Here is a tiny trained network, its code and every weight. The questions are about switching its units off for an input and a class, where a switched-off unit gives its printed mean instead of its output.

import numpy as np


def w(rows, s, z=0):
    codes = np.array(rows[::2]) - 128.0
    scale = np.full(codes.shape[1], s)
    scale[-1] = z or s
    return codes * scale


def f(y):
    return y / 2 * (1 + np.tanh(0.7978845608 * (y + 0.044715 * y**3)))


def log_softmax(a):
    a = a - a.max(-1, keepdims=True)
    return a - np.log(np.exp(a).sum(-1, keepdims=True))


def net(x, mask):
    res = np.array(x, float).reshape(1, 4) / 4 @ E
    y = f(res @ A[0][:, :-1].T + A[0][:, -1])
    res = res + np.where(mask, y, B[0][:, -1]) @ B[0][:, :-1]
    return log_softmax(res[-1] @ U[:, :-1].T + U[:, -1])


A, B = {}, {}
E = w([
[203,73,220,110,208,144,62,170],'x0',
[194,91,159,137,95,247,112,76],'x1',
[140,120,59,16,123,106,82,82],'x2',
[71,108,210,98,185,80,104,46],'x3',
],0.011)
A[0] = w([
[99,112,181,101,202,56,67,106,166],'neuron 1',
[188,107,173,198,113,190,111,131,88],'neuron 2',
[153,137,172,137,162,121,148,171,87],'neuron 3',
[162,94,142,105,152,140,87,141,2],'neuron 4',
[125,101,141,153,102,152,121,136,44],'neuron 5',
[64,147,174,171,105,101,149,121,101],'neuron 6',
[186,28,240,87,176,174,59,69,132],'neuron 7',
[191,76,209,143,224,97,96,249,160],'neuron 8',
[84,121,134,114,121,129,99,95,89],'neuron 9',
[175,145,152,185,89,192,148,146,112],'neuron 10',
[117,93,158,73,128,150,105,73,30],'neuron 11',
[127,171,154,105,120,146,121,97,42],'neuron 12',
[199,91,50,50,121,154,85,145,135],'neuron 13',
[110,133,141,128,116,140,118,131,110],'neuron 14',
[94,169,100,197,126,82,178,207,114],'neuron 15',
[152,151,84,178,80,159,165,111,76],'neuron 16',
[167,41,180,186,126,241,136,127,161],'neuron 17',
[146,97,161,160,119,170,143,137,72],'neuron 18',
[61,125,115,75,153,72,126,70,98],'neuron 19',
[102,141,108,174,125,107,176,161,50],'neuron 20',
[211,139,43,63,130,154,54,164,173],'neuron 21',
[174,135,92,87,106,157,119,134,54],'neuron 22',
[77,141,139,107,135,88,143,30,89],'neuron 23',
],0.013,0.0086)
B[0] = w([
[152,153,156,24,172,97,117,246,206],'neuron 1',
[116,195,100,119,87,185,191,104,189],'neuron 2',
[95,111,174,167,128,121,79,95,150],'neuron 3',
[135,94,183,171,97,101,120,103,149],'neuron 4',
[110,150,119,135,105,120,126,121,133],'neuron 5',
[177,111,102,103,131,133,154,159,166],'neuron 6',
[213,188,182,180,215,52,94,119,252],'neuron 7',
[29,75,241,137,74,164,34,88,234],'neuron 8',
[133,104,138,131,129,142,128,174,142],'neuron 9',
[84,195,121,111,87,191,155,114,185],'neuron 10',
[160,157,116,139,191,80,126,154,158],'neuron 11',
[116,136,137,117,143,102,134,145,127],'neuron 12',
[205,71,60,130,140,123,186,117,203],'neuron 13',
[143,144,132,119,108,122,109,137,126],'neuron 14',
[147,174,98,98,205,152,130,221,208],'neuron 15',
[181,129,159,110,181,91,103,137,175],'neuron 16',
[179,209,152,133,88,200,220,143,226],'neuron 17',
[124,173,130,111,102,157,161,108,155],'neuron 18',
[98,111,117,108,85,247,149,223,185],'neuron 19',
[139,154,121,124,197,146,107,147,162],'neuron 20',
[175,43,101,106,84,146,221,169,213],'neuron 21',
[148,67,95,129,141,92,94,113,153],'neuron 22',
[117,81,140,97,104,201,139,213,178],'neuron 23',
],0.011,0.021)
U = w([
[61,96,117,195,177,133,59,117,2],'0',
[74,101,147,118,183,6,59,117,16],'1',
[154,137,188,131,181,106,109,150,199],'2',
[92,172,166,162,117,134,113,78,39],'3',
[166,140,48,113,146,131,186,157,243],'4',
[70,38,101,101,64,171,143,156,174],'5',
[193,47,67,149,120,84,171,74,52],'6',
[123,160,130,159,64,162,162,60,131],'7',
],0.013,0.0069)

Each question gives the input, the list of numbers given to net, and the class t.
The units are the neurons (one row each of A and B). Each row of codes is followed by its name. A weight is (code - 128) times the scale printed after its matrix; where a second scale follows, it is the last column's (A, B and U).
mask holds one flag per neuron, in row order. A switched-off neuron (its flag False) gives its mean, the last column of its row in B, instead of its output. The means were averaged over made-up inputs and are rounded, as every weight is.
A unit's drop is (log p(t) with every unit on - log p(t) with that unit switched off) / (log p(t) with every unit on - log p(t) with every unit switched off).
The circuit of an input: a set's keep is (log p(t) with only the set's units on - log p(t) with every unit switched off) / (log p(t) with every unit on - log p(t) with every unit switched off). Starting from the 12 units with the biggest drops (on a tie, the unit counted first), units are removed one at a time, each time the one whose removal leaves the highest keep (on an exact tie, the one counted first), for as long as the keep stays at least 0.8.
circuit, biggest first: the units of the circuit, biggest drop first
top k neurons: the k neurons with the biggest drops, biggest first
drop when u is switched off: that unit's drop, to one decimal
input [8,-7,2,-2], class 1: circuit, biggest first => [neuron 8; neuron 17]
input [-7,6,0,4], class 5: circuit, biggest first => [neuron 7]
input [8,4,-7,2], class 3: top 2 neurons => [neuron 7; neuron 8]
input [-8,5,7,0], class 5: top 3 neurons => [neuron 7; neuron 23; neuron 19]
input [-5,-7,-7,8], class 4: top 2 neurons => [neuron 8; neuron 15]
input [-6,-6,2,1], class 5: top 2 neurons => [neuron 7; neuron 19]
input [-2,3,-8,-2], class 7: top 2 neurons => [neuron 1; neuron 10]
input [3,1,-7,0], class 7: top 2 neurons => [neuron 17; neuron 2]
input [5,-4,-5,-8], class 5: top 2 neurons => [neuron 7; neuron 8]
input [1,-3,-4,-5], class 2: top 2 neurons => [neuron 15; neuron 21]
input [-7,-2,-8,8], class 4: top 3 neurons => [neuron 8; neuron 15; neuron 6]
input [7,1,5,-3], class 6: top 2 neurons => [neuron 13; neuron 21]
input [2,-6,1,-2], class 1: top 2 neurons => [neuron 17; neuron 23]
input [-5,4,-6,4], class 7: circuit, biggest first => [neuron 1]
input [-4,8,5,-8], class 6: drop when neuron 1 is switched off => 0.2
input [5,-6,4,-2], class 5: drop when neuron 7 is switched off => 0.3
input [5,7,6,0], class 6: drop when neuron 21 is switched off => 0.4
input [3,0,-6,0], class 3: top 2 neurons => [neuron 8; neuron 21]
